In the rows, 128 means zero.
Each row is followed by its class. Each block has new classes.
[125 138 129 128 130 129 128 116 120 130 131 128 127 127 128 127 133 123
 123 123 132 139 126 113 131 125 129 128 133 129 123 131 124 128 119 134
 146 131] -> F
[102 131 134 111 131 116 152  96 142 125 119 142 124 122 127 146 123 102
 114 135 132 110 139  83 126 127 102 114 135 138 115 116  95 130 154 128
 142 134] -> E
[ 98 138 133 136 141 124 157  71 148 120  80 153 133 133 152 158 123 114
  95 133 125 119 133  67 134 116 105 112 121 128 113 115  89 128 133 148
 142 136] -> E
[ 92 118 133 123 130 116 168  89 140 110 119 146 123 125 144 155 129 122
 108 130 123 131 156  66 127 132 103 120 129 123 134 109 109 133 128 129
 121 114] -> E
[104 107 131 115 135 131 192  48 147  85 134 154 126 144 117 137 150 109
 104 122  88 139 161  76 147 122 100 117 140 132 155 121 108 125 139 116
 137 147] -> B
[ 94 125 158 108 128  97 146 110 118 100  65 119 116 129 160 150 120  77
 131 115  85 131 138  98 159 160 121 122 123 116 133 131  98 139 147 126
 163  97] -> B
[ 74  46 130 115 135 118  17 156  85 131  61 132 145 128 194 179  79 121
 138 143 185 100 136  89 115 132  97  95 147 125  43  99  77 139 155 163
  99  46] -> B
[123 120 134 110 121 111 142 117 142 110 108 130 138 125 119 146 104 114
 114 130 128 127 145 102 129 130 120 123 123 137 151 122 112 126 144 123
 132 115] -> E
[104 125 139 105 126 114 128 108 124 120 141 137 117 127 124 145 137 112
 119 129 124 123 150  92 125 133 114 126 144 126 131 121 123 127 138 118
 137 129] -> E
[107 161 123 157 154 132 152  62 136 140  82 149 131 132 166 151 129 116
  97 136 134 128 111  67 140 107 111 114 116 122 106 128  86 134 115 163
 152 142] -> E
[101 127 135 113 130 117 142  99 120 126 136 137 117 128 130 146 134 106
 113 130 126 125 150  82 127 130 108 121 138 127 127 123 115 128 133 121
 141 122] -> E
[ 91 106 144 112 128 120 137 114 129 123 140 140 112 130 148 150 145 120
 115 128 106 128 154  93 127 140  92 116 143 116 121 110 122 129 131 124
 130 131] -> E
[105 133 127 143 137 113 175  53 133 117 105 142 119 128 145 144 123 115
 104 131 133 129 128  60 121 135 130 118 122 125 127 113  99 130 121 144
 139 137] -> E
[106 117 142 107 126 109 145  96 139 116 120 141 120 128 134 153 123 111
 112 130 122 124 153  82 127 129 115 116 125 132 133 114 110 129 141 122
 143 124] -> F
[ 99 145 134 117 131 114 142  97 119 123 135 143 120 127 136 147 135 121
 113 131 125 130 149  82 125 129 103 121 134 119 135 134 116 132 129 125
 136 130] -> F
[127 101 135 118 119 110 146 122 177  96  78 138 134 133 135 149  90 127
 118 128 113 121 148 110 129 135 128 121 121 138 144 101 119 125 143 135
 118 121] -> F
[113 127 134 135 138 119 147  88 153 117  82 140 134 135 155 155 116 129
  98 131 117 128 133  86 134 125 113 115 119 128 128 110 103 132 123 144
 130 129] -> F
[102 102 135  93 108 101 128 132 139 103 147 135 121 127 121 140 122 118
 121 124 116 134 175 106 127 147 111 124 143 129 154 110 140 124 139 106
 123 114] -> E
[101 133 133 119 134 116 137  96 124 126 132 142 118 130 141 154 139 112
 108 131 121 133 144  81 132 128 100 118 131 122 141 120 114 125 124 129
 136 128] -> F
[ 86 128 139 118 139 115 148  81 131 123 124 147 121 133 151 157 140 115
  98 127 124 134 149  65 129 130  83 115 137 122 131 118 113 125 129 127
 139 130] -> F
[107 125 140 114 136 125  95 142 144 127 110 135 136 133 153 169 136 119
 112 129 101 124 155 105 137 122  73 116 145 118 124 108 110 133 134 136
 145 109] -> E
[ 95 126 143 110 141  96 195  87  59  92  51 106 124 122 150 118 118  75
 162 116  95 148 110  89 172 153 173 130 103 125 134 151  87 138 149 123
 179  68] -> B
[ 98 138 132 134 142 124 148  79 129 129 106 135 127 131 155 147 133 121
 109 133 125 128 136  76 134 122 109 120 123 123 119 122 101 125 126 143
 140 134] -> F
[ 99 139 134 127 132 108 156  75 140 128  97 151 108 128 148 160 128 117
 102 133 125 112 131  69 133 123 108 114 124 130 114 117  90 130 136 143
 144 138] -> E
[170 182 133 141 129  87 252 129 131 129 121 134 124 113 164 166 130 136
 114 125 104 152 156  66 113 154 148 150  93 112 211 102 159 140  85 134
 138 170] -> B
[101  99 142  99 124 111 114 133 132 119 139 128 118 131 134 148 137 118
 127 125 111 123 156 121 130 138  99 112 146 126 120 113 127 129 139 117
 133 120] -> E
[ 97 117 142 117 126 112 141 104 141 115 120 129 119 133 146 152 132 123
 109 128 113 131 151  88 126 138 101 111 133 123 148 110 117 130 129 130
 130 123] -> F
[122 161 134 117 126 121 161  76 155 116 129 148 124 130 115 152 130  97
  97 128 115 135 159  73 133 121  86 119 134 132 177 120 117 123 137 121
 140 137] -> E
[133 161 136 126 132 135 154  76 158 125 143 148 116 129  83 135 139  89
 102 128 119 123 142  80 126 119  90 118 145 137 150 125 101 127 150 120
 150 162] -> B
